Here is a tiny trained network, its code and every weight. The questions are about switching its units off for an input and a class, where a switched-off unit gives its printed mean instead of its output.

import numpy as np


def w(rows, s, z=0):
    codes = np.array(rows[::2]) - 128.0
    scale = np.full(codes.shape[1], s)
    scale[-1] = z or s
    return codes * scale


def norm(h):
    return h / np.sqrt((h * h).mean(-1, keepdims=True) + 1e-5)


def f(y):
    return np.maximum(y, 0)


def log_softmax(a):
    a = a - a.max(-1, keepdims=True)
    return a - np.log(np.exp(a).sum(-1, keepdims=True))


def net(x, mask):
    res = np.array(x, float).reshape(1, 7) / 4 @ E
    u = 0
    for l in range(3):
        y = f(norm(res) @ A[l][:, :-1].T + A[l][:, -1])
        res = res + np.where(mask[u : u + 10], y, B[l][:, -1]) @ B[l][:, :-1]
        u += 10
    return log_softmax(norm(res)[-1] @ U[:, :-1].T + U[:, -1])


A, B = {}, {}
E = w([
[14,35,105,169,124,107,90],'x0',
[132,102,70,3,147,120,130],'x1',
[112,139,143,116,113,114,118],'x2',
[119,134,129,127,127,125,130],'x3',
[135,124,120,134,134,131,135],'x4',
[135,124,128,128,132,129,121],'x5',
[109,71,201,103,185,51,199],'x6',
],0.0063)
A[0] = w([
[40,20,133,146,138,127,125,68],'0.n0',
[125,163,78,93,98,150,159,117],'0.n1',
[41,50,60,167,109,120,74,82],'0.n2',
[114,108,206,135,155,124,171,95],'0.n3',
[121,182,148,103,136,97,126,136],'0.n4',
[133,89,198,102,184,103,152,105],'0.n5',
[157,72,211,156,146,99,178,115],'0.n6',
[110,76,113,2,166,130,171,2],'0.n7',
[114,154,120,175,143,149,113,134],'0.n8',
[127,99,36,20,103,137,133,88],'0.n9',
],0.0081,0.0028)
B[0] = w([
[159,81,131,155,172,43,40,252],'0.n0',
[173,101,156,143,143,128,80,173],'0.n1',
[84,147,122,137,115,248,194,253],'0.n2',
[123,147,136,132,171,159,93,220],'0.n3',
[159,113,112,139,157,183,120,168],'0.n4',
[133,131,118,106,87,130,205,243],'0.n5',
[84,177,168,120,158,156,118,255],'0.n6',
[195,102,69,150,48,154,169,242],'0.n7',
[104,136,126,120,78,77,125,177],'0.n8',
[61,181,132,108,193,122,80,236],'0.n9',
],0.014,0.0055)
A[1] = w([
[184,162,102,138,22,82,178,95],'1.n0',
[46,103,118,163,83,168,211,177],'1.n1',
[124,122,188,143,197,92,139,48],'1.n2',
[176,75,175,244,62,164,97,105],'1.n3',
[154,71,179,197,145,11,69,21],'1.n4',
[1,99,74,135,90,109,150,95],'1.n5',
[143,145,54,164,119,106,90,118],'1.n6',
[196,240,73,142,77,57,80,161],'1.n7',
[147,1,55,115,145,8,130,6],'1.n8',
[89,223,138,157,124,129,62,66],'1.n9',
],0.0083,0.0014)
B[1] = w([
[96,76,131,60,163,76,156,209],'1.n0',
[233,156,195,96,138,40,24,238],'1.n1',
[67,100,143,202,150,69,125,198],'1.n2',
[109,146,120,92,59,62,223,222],'1.n3',
[39,45,18,208,213,73,123,168],'1.n4',
[164,243,59,204,123,114,106,219],'1.n5',
[164,174,236,153,130,142,135,179],'1.n6',
[79,19,151,100,215,95,115,232],'1.n7',
[198,216,216,197,2,164,95,182],'1.n8',
[229,71,96,65,149,161,183,254],'1.n9',
],0.0087,0.0052)
A[2] = w([
[141,56,106,73,84,103,196,47],'2.n0',
[145,49,87,88,95,133,220,25],'2.n1',
[89,193,223,125,117,162,155,4],'2.n2',
[161,152,135,197,10,110,144,35],'2.n3',
[139,127,127,177,54,124,94,53],'2.n4',
[56,169,72,144,93,196,126,114],'2.n5',
[162,207,154,86,122,148,142,141],'2.n6',
[170,105,35,163,53,102,152,74],'2.n7',
[113,111,162,147,151,140,98,145],'2.n8',
[156,143,171,99,133,104,155,145],'2.n9',
],0.012,0.0023)
B[2] = w([
[175,196,103,139,104,58,189,252],'2.n0',
[175,177,139,113,104,18,149,247],'2.n1',
[108,136,192,95,160,217,145,208],'2.n2',
[179,4,162,132,80,152,91,235],'2.n3',
[152,51,169,64,134,170,153,196],'2.n4',
[150,185,108,154,66,142,150,187],'2.n5',
[94,74,117,160,127,73,113,253],'2.n6',
[119,71,224,128,104,156,146,193],'2.n7',
[97,129,76,109,82,98,138,187],'2.n8',
[104,195,117,121,94,158,139,249],'2.n9',
],0.017,0.0059)
U = w([
[207,210,125,74,105,12,233,249],'0',
[196,1,190,157,20,182,116,188],'1',
[168,101,41,18,251,146,57,78],'2',
[137,241,12,167,76,254,84,53],'3',
[39,196,220,111,189,238,204,107],'4',
[5,74,90,229,204,54,125,36],'5',
],0.0099,0.0012)

Each question gives the input, the list of numbers given to net, and the class t.
The units are the neurons (one row each of A and B). Each row of codes is followed by its name. A weight is (code - 128) times the scale printed after its matrix; where a second scale follows, it is the last column's (A, B and U).
mask holds one flag per neuron, layer by layer. A switched-off neuron (its flag False) gives its mean, the last column of its row in B, instead of its output. The means were averaged over made-up inputs and are rounded, as every weight is.
A unit's drop is (log p(t) with every unit on - log p(t) with that unit switched off) / (log p(t) with every unit on - log p(t) with every unit switched off).
The circuit of an input: a set's keep is (log p(t) with only the set's units on - log p(t) with every unit switched off) / (log p(t) with every unit on - log p(t) with every unit switched off). Starting from the 12 units with the biggest drops (on a tie, the unit counted first), units are removed one at a time, each time the one whose removal leaves the highest keep (on an exact tie, the one counted first), for as long as the keep stays at least 0.8.
circuit, biggest first: the units of the circuit, biggest drop first
unit that matters most: the unit with the biggest drop
k most important neurons: the k neurons with the biggest drops, biggest first
k most important neurons of layer l: the k neurons of layer l with the biggest drops, biggest first
drop when u is switched off: that unit's drop, to one decimal
input [2,0,7,-5,5,-3,-1], class 1: unit that matters most => 0.n9
input [6,0,5,-7,-4,8,4], class 5: circuit, biggest first => 0.n0, 1.n4
input [1,0,3,0,0,-7,-2], class 1: 4 most important neurons => 0.n6, 1.n1, 0.n3, 1.n7
input [-1,0,2,-4,-5,2,7], class 4: circuit, biggest first => 0.n6, 2.n2
input [4,5,6,-5,7,4,1], class 1: 2 most important neurons => 0.n7, 0.n6
input [-8,1,4,-1,-2,4,-1], class 2: 2 most important neurons of layer 2 => 2.n0, 2.n1
input [-1,4,6,2,4,2,0], class 2: 4 most important neurons => 0.n9, 0.n2, 0.n5, 1.n3
input [1,4,-8,8,-7,5,6], class 1: 3 most important neurons => 0.n7, 1.n8, 0.n2
input [-4,1,4,5,-5,-3,0], class 2: 2 most important neurons of layer 0 => 0.n7, 0.n2
input [-5,1,-1,7,6,-7,0], class 2: 4 most important neurons of layer 0 => 0.n7, 0.n5, 0.n2, 0.n0
input [4,4,-3,5,4,6,-1], class 3: 2 most important neurons of layer 0 => 0.n9, 0.n2
input [2,2,-1,7,-6,8,6], class 1: 3 most important neurons => 0.n0, 1.n8, 0.n7
input [-5,6,-3,-2,-3,-2,-1], class 2: 2 most important neurons => 0.n9, 0.n2
input [2,-6,-3,-6,6,-7,1], class 5: 2 most important neurons => 0.n7, 0.n5
input [2,2,1,8,-1,1,5], class 1: 2 most important neurons => 0.n0, 1.n8
input [4,8,3,-5,-6,3,1], class 1: 3 most important neurons => 0.n7, 0.n6, 0.n0
input [5,-8,4,8,7,7,1], class 5: 2 most important neurons => 0.n0, 0.n7
input [7,2,-3,-2,-1,-8,-4], class 3: unit that matters most => 0.n2
input [-7,-3,-4,6,1,4,2], class 4: 2 most important neurons of layer 0 => 0.n7, 0.n0
input [-4,-4,3,7,6,4,1], class 4: 2 most important neurons => 0.n7, 0.n0
input [1,2,6,7,4,-1,2], class 1: 3 most important neurons => 1.n8, 0.n0, 0.n7
input [-1,-7,-4,2,8,-4,3], class 4: unit that matters most => 0.n0
input [-3,1,6,-6,-8,1,-3], class 2: 2 most important neurons => 0.n7, 0.n2
input [0,6,-8,2,7,2,-6], class 2: 2 most important neurons => 0.n2, 0.n1
input [3,5,0,-3,-4,2,-3], class 3: 2 most important neurons of layer 0 => 0.n9, 0.n2
input [5,-5,5,2,7,2,3], class 5: drop when 0.n0 is switched off => 1.9
input [-6,8,1,1,-1,7,-1], class 2: unit that matters most => 0.n9
input [0,3,-1,-3,-4,6,-3], class 2: drop when 0.n2 is switched off => 0.2
